Here is a tiny trained network, its code and every weight. The questions are about switching its units off for an input and a class, where a switched-off unit gives its printed mean instead of its output.

import numpy as np


def w(rows, s, z=0):
    codes = np.array(rows[::2]) - 128.0
    scale = np.full(codes.shape[1], s)
    scale[-1] = z or s
    return codes * scale


def norm(h):
    return h / np.sqrt((h * h).mean(-1, keepdims=True) + 1e-5)


def f(y):
    return y / 2 * (1 + np.tanh(0.7978845608 * (y + 0.044715 * y**3)))


def log_softmax(a):
    a = a - a.max(-1, keepdims=True)
    return a - np.log(np.exp(a).sum(-1, keepdims=True))


def net(x, mask):
    res = np.array(x, float).reshape(1, 4) / 4 @ E
    u = 0
    for l in range(4):
        y = f(norm(res) @ A[l][:, :-1].T + A[l][:, -1])
        res = res + np.where(mask[u : u + 9], y, B[l][:, -1]) @ B[l][:, :-1]
        u += 9
    return log_softmax(norm(res)[-1] @ U[:, :-1].T + U[:, -1])


A, B = {}, {}
E = w([
[123,113,137,133,129,179,207],'x0',
[150,203,195,161,141,97,170],'x1',
[224,106,110,141,252,135,129],'x2',
[152,78,132,250,113,122,140],'x3',
],0.0017)
A[0] = w([
[172,141,160,45,123,159,88,98],'L0N0',
[147,172,112,169,153,65,90,121],'L0N1',
[130,110,156,108,134,223,213,129],'L0N2',
[138,154,88,149,123,21,52,56],'L0N3',
[124,140,173,88,130,100,92,108],'L0N4',
[97,103,102,157,143,162,254,30],'L0N5',
[114,158,105,137,165,139,91,4],'L0N6',
[124,124,87,111,142,114,52,106],'L0N7',
[172,123,170,87,156,92,127,70],'L0N8',
],0.004,0.0012)
B[0] = w([
[131,163,93,99,150,238,202,179],'L0N0',
[165,59,164,95,146,163,111,202],'L0N1',
[90,42,129,109,147,4,134,253],'L0N2',
[124,53,203,72,139,94,150,206],'L0N3',
[27,131,146,157,124,168,208,150],'L0N4',
[142,91,176,99,157,113,86,209],'L0N5',
[119,132,147,95,180,80,125,58],'L0N6',
[150,57,138,133,126,134,182,206],'L0N7',
[100,152,93,110,191,143,191,135],'L0N8',
],0.0033,0.00076)
A[1] = w([
[167,122,79,114,172,158,159,154],'L1N0',
[126,111,87,136,166,136,129,120],'L1N1',
[160,123,174,103,114,131,130,141],'L1N2',
[90,111,143,95,124,163,200,127],'L1N3',
[158,162,96,155,126,72,133,8],'L1N4',
[97,105,193,48,165,66,77,116],'L1N5',
[126,58,26,133,119,117,55,126],'L1N6',
[139,84,143,129,82,114,129,130],'L1N7',
[170,254,242,154,156,61,151,104],'L1N8',
],0.0038,0.0015)
B[1] = w([
[91,160,161,125,75,83,107,185],'L1N0',
[146,171,108,151,81,154,130,141],'L1N1',
[108,111,122,151,120,72,83,149],'L1N2',
[153,90,209,155,177,86,150,176],'L1N3',
[87,69,105,115,148,254,99,75],'L1N4',
[119,33,161,136,157,62,118,173],'L1N5',
[181,114,166,67,93,207,203,231],'L1N6',
[132,169,149,122,181,102,152,178],'L1N7',
[189,25,55,71,32,218,168,247],'L1N8',
],0.0033,0.0015)
A[2] = w([
[55,154,158,159,50,121,102,5],'L2N0',
[46,182,104,100,175,174,150,177],'L2N1',
[169,129,119,149,221,138,107,161],'L2N2',
[164,107,139,210,96,169,50,31],'L2N3',
[146,108,92,97,130,180,144,162],'L2N4',
[219,144,95,130,219,140,116,148],'L2N5',
[75,70,119,253,168,136,152,202],'L2N6',
[114,195,162,164,185,57,45,3],'L2N7',
[129,117,85,85,101,180,100,12],'L2N8',
],0.004,0.00075)
B[2] = w([
[106,111,41,182,181,120,126,190],'L2N0',
[183,183,159,129,151,158,147,145],'L2N1',
[52,151,91,127,84,107,132,180],'L2N2',
[86,227,158,39,198,212,167,173],'L2N3',
[149,144,149,165,44,154,139,211],'L2N4',
[38,132,96,170,68,93,120,251],'L2N5',
[129,133,161,44,159,134,102,195],'L2N6',
[127,91,155,83,1,180,202,54],'L2N7',
[155,119,153,169,98,138,173,129],'L2N8',
],0.0038,0.0013)
A[3] = w([
[97,181,168,89,186,233,64,153],'L3N0',
[99,191,202,137,181,213,134,151],'L3N1',
[101,104,161,175,150,154,71,170],'L3N2',
[113,68,178,112,133,41,136,115],'L3N3',
[103,193,160,85,105,110,67,130],'L3N4',
[31,165,4,224,119,78,124,21],'L3N5',
[166,93,161,138,188,143,135,95],'L3N6',
[223,91,106,111,40,196,171,90],'L3N7',
[108,194,166,179,231,84,72,1],'L3N8',
],0.0044,0.0012)
B[3] = w([
[140,207,86,89,189,48,254,154],'L3N0',
[191,179,23,47,189,78,129,155],'L3N1',
[92,156,133,50,121,110,192,143],'L3N2',
[98,85,176,96,185,145,60,206],'L3N3',
[148,75,74,169,155,113,186,124],'L3N4',
[47,208,21,161,71,215,72,252],'L3N5',
[64,160,76,82,89,112,93,142],'L3N6',
[185,53,176,193,69,179,239,244],'L3N7',
[193,101,142,184,81,113,197,125],'L3N8',
],0.0041,0.0027)
U = w([
[34,214,20,196,41,227,68,252],'0',
[216,36,199,154,43,222,235,251],'1',
[86,10,254,15,227,67,50,183],'2',
[180,190,99,24,205,84,225,216],'3',
[250,190,199,144,175,110,11,10],'4',
[222,200,190,225,136,57,29,2],'5',
],0.0046,0.0033)

Each question gives the input, the list of numbers given to net, and the class t.
The units are the neurons (one row each of A and B). Each row of codes is followed by its name. A weight is (code - 128) times the scale printed after its matrix; where a second scale follows, it is the last column's (A, B and U).
mask holds one flag per neuron, layer by layer. A switched-off neuron (its flag False) gives its mean, the last column of its row in B, instead of its output. The means were averaged over made-up inputs and are rounded, as every weight is.
A unit's drop is (log p(t) with every unit on - log p(t) with that unit switched off) / (log p(t) with every unit on - log p(t) with every unit switched off).
The circuit of an input: a set's keep is (log p(t) with only the set's units on - log p(t) with every unit switched off) / (log p(t) with every unit on - log p(t) with every unit switched off). Starting from the 12 units with the biggest drops (on a tie, the unit counted first), units are removed one at a time, each time the one whose removal leaves the highest keep (on an exact tie, the one counted first), for as long as the keep stays at least 0.8.
units of the circuit, in order: the units of the circuit, biggest drop first
most important unit: the unit with the biggest drop
k most important neurons: the k neurons with the biggest drops, biggest first
top k neurons in layer l: the k neurons of layer l with the biggest drops, biggest first
input [0,5,0,6], class 3: units of the circuit, in order => [L2N3 L3N1 L2N6]
input [4,-7,7,3], class 0: units of the circuit, in order => [L2N5 L1N8 L2N2]
input [-2,-8,6,0], class 1: units of the circuit, in order => [L1N6 L3N7]
input [1,-4,-6,-8], class 3: top 2 neurons in layer 2 => [L2N1 L2N5]
input [-4,-6,3,7], class 3: units of the circuit, in order => [L2N3 L0N2 L3N0]
input [-8,7,-1,1], class 2: units of the circuit, in order => [L0N3]
input [8,-2,8,5], class 0: units of the circuit, in order => [L2N5 L2N2 L3N5 L1N8]
input [2,-2,6,6], class 0: units of the circuit, in order => [L2N5 L2N2 L3N5]
input [7,-6,-4,2], class 2: units of the circuit, in order => [L0N2 L1N8 L0N5 L3N3]
input [-7,-7,1,-7], class 1: units of the circuit, in order => [L0N7 L1N6 L2N8 L3N7]
input [5,-6,3,-6], class 1: 2 most important neurons => [L0N3 L2N3]
input [7,2,7,-5], class 0: 3 most important neurons => [L2N5 L0N3 L2N2]
input [-7,-7,5,-4], class 1: units of the circuit, in order => [L1N6 L2N4 L3N7]
input [-3,-8,-3,-8], class 1: most important unit => L2N3
input [2,-7,4,8], class 3: top 3 neurons in layer 2 => [L2N3 L2N6 L2N7]
input [-2,-6,6,4], class 0: 2 most important neurons => [L2N5 L1N8]
input [7,-2,-6,-2], class 2: 3 most important neurons => [L0N2 L0N5 L1N3]
input [-7,-5,7,-1], class 0: 4 most important neurons => [L2N5 L1N8 L0N2 L2N2]
input [3,2,-5,-7], class 3: 2 most important neurons => [L2N1 L2N5]
input [5,-5,6,-5], class 0: 2 most important neurons => [L2N5 L1N8]
input [-5,7,4,1], class 1: units of the circuit, in order => [L1N8]
input [2,8,2,-7], class 1: 2 most important neurons => [L1N8 L2N3]
input [5,-6,-4,-5], class 1: top 4 neurons in layer 2 => [L2N3 L2N1 L2N5 L2N6]
input [2,-5,-3,6], class 3: 2 most important neurons => [L2N3 L1N8]
input [-3,7,8,-2], class 0: 2 most important neurons => [L2N5 L1N6]
input [-6,-3,2,5], class 2: 2 most important neurons => [L0N3 L1N8]
input [-4,-6,-4,-8], class 3: most important neuron => [L1N8]
input [1,3,-3,-5], class 3: 4 most important neurons => [L2N1 L0N0 L2N5 L0N4]
